Each row has a name. After each piece below comes the name of the row it's from, unless a question asks for something else. Each question is about the rows just above it.

Z338: [-43.5 -14.7  -1.6 -55.0  -6.6 -29.6   2.3 -53.5  16.1 -15.8]
Z546: [-29.6 -43.5   2.3 -14.6 -55.0 -15.8  -6.6  16.1  -1.6 -53.5]
Z674: [  2.3  -6.6 -29.6 -43.5 -15.8 -14.7  16.2 -53.5  -1.6 -55.0]
[  2.3  -6.6 -29.6 -43.5 -15.8 -14.7  16.2 -53.5  -1.6 -55.0] -> Z674
Which row holds these entries in another order? [-43.5  -6.6 -29.6   2.3 -14.7 -53.5  16.2 -55.0 -15.8  -1.6] -> Z674
Which row holds these entries in another order? [ 16.1  -6.6 -15.8 -43.5  -1.6   2.3 -29.6 -55.0 -14.6 -53.5] -> Z546
Which row holds these entries in another order? [ -1.6   2.3  -6.6 -29.6 -43.5 -14.7 -15.8  16.1 -55.0 -53.5] -> Z338
Which row holds these entries in another order? [-55.0 -53.5 -43.5 -29.6 -15.8 -14.7  -6.6  -1.6   2.3  16.1] -> Z338

Z376: [ 33.0 -28.5 -42.7 -19.2]
Z162: [-39.1  33.1  36.2   8.6]
Z546: [-51.1   8.5  43.1  33.1]
Z146: [-37.6  -0.9  37.6  52.4]
Z611: [-39.1  33.1  36.3   8.6]
Z819: [ 37.6 -37.7  -0.9  52.4]
Z674: [ 43.1 -51.2   8.5  33.1]
Z338: [ 38.4  42.6 -65.2 -76.5]
Z748: [ 26.6  14.3 -23.8  34.5]
Which row holds [-37.6  -0.9  37.6  52.4]? -> Z146
Which value is in both Z162 and Z674? -> [33.1]
[-51.2   8.5  33.1  43.1] is which row reordered? -> Z674
Put [  8.6 -39.1  33.1  36.3] back in order: which row is it? -> Z611
Which row holds these entries in another order? [  8.6  36.2  33.1 -39.1] -> Z162
Put [ -0.9  52.4  37.6 -37.7] back in order: which row is it? -> Z819

Z819: [71.3 32.8 -0.1 76.6]
Z338: [71.3 76.7 -0.1 32.8]
Z347: [17.6 71.2 71.3 71.3]
Put [32.8 -0.1 76.7 71.3] back in order: which row is it? -> Z338
Shared by Z347 and Z819: -> [71.3]
Which row holds these entries in another order? [71.3 17.6 71.2 71.3] -> Z347
[-0.1 32.8 71.3 76.6] is which row reordered? -> Z819
Shared by Z819 and Z347: -> [71.3]

Z376: [  9.7   2.0  -1.7  11.5  31.5 -14.2  -6.9 -34.4   6.3 -21.4  16.2  -4.5]
Z338: [  7.1 -21.6  46.6 -14.5  14.1   9.2 -64.7   6.0 -25.8 -35.9 -25.9  29.7]
Z819: [ 24.7  46.6   9.1 -52.3  25.1 -22.6  28.0  16.3 -10.6   6.0  -2.2 -25.8]
Z546: [ 46.5 -36.5   3.2   5.8 -39.2  10.6  18.0 -16.8 -27.6  12.9  13.1  18.6]
Z748: [-23.8 -12.3 -11.2  15.2 -36.7  -2.4  -5.9  27.6 -21.7   6.6 -14.2  17.0]
Z515: [-49.6  12.1 -45.3  26.2  -7.5  46.5 -35.7  58.6   9.7   7.4   6.0  26.9]
Z146: [-27.6  10.6 -16.8  18.6  13.1   5.9 -39.2   3.2 -36.5  12.9  18.0  46.5]
Z162: [-50.6  53.2  29.6 -40.8  34.5  -4.2  25.8  -0.6  25.1 -23.3   5.8   1.2]
Z611: [-46.8  39.2 -35.9 -11.7  22.9  82.0  15.2  -9.1 -19.3 -24.6   5.7  30.6]
Z442: [ 36.9  33.0 -18.7   2.3   9.4   3.2 -19.2 -26.8 -42.3   1.6 -22.5 -25.8]
Z674: [-34.6 -25.1  -1.2  -1.2  16.0  62.4 -12.1   0.9  -2.9  70.4  19.9 -10.2]
Put [  5.9 -27.6 -16.8  46.5  12.9 -39.2   3.2  10.6 -36.5  18.0  18.6  13.1] back in order: which row is it? -> Z146
Which value is in both Z146 and Z515? -> [46.5]
Shared by Z611 and Z338: -> [-35.9]
Which row holds these entries in another order? [ 46.5 -35.7  58.6   9.7   7.4   6.0  26.9 -49.6  12.1 -45.3  26.2  -7.5] -> Z515
Shared by Z442 and Z338: -> [-25.8]

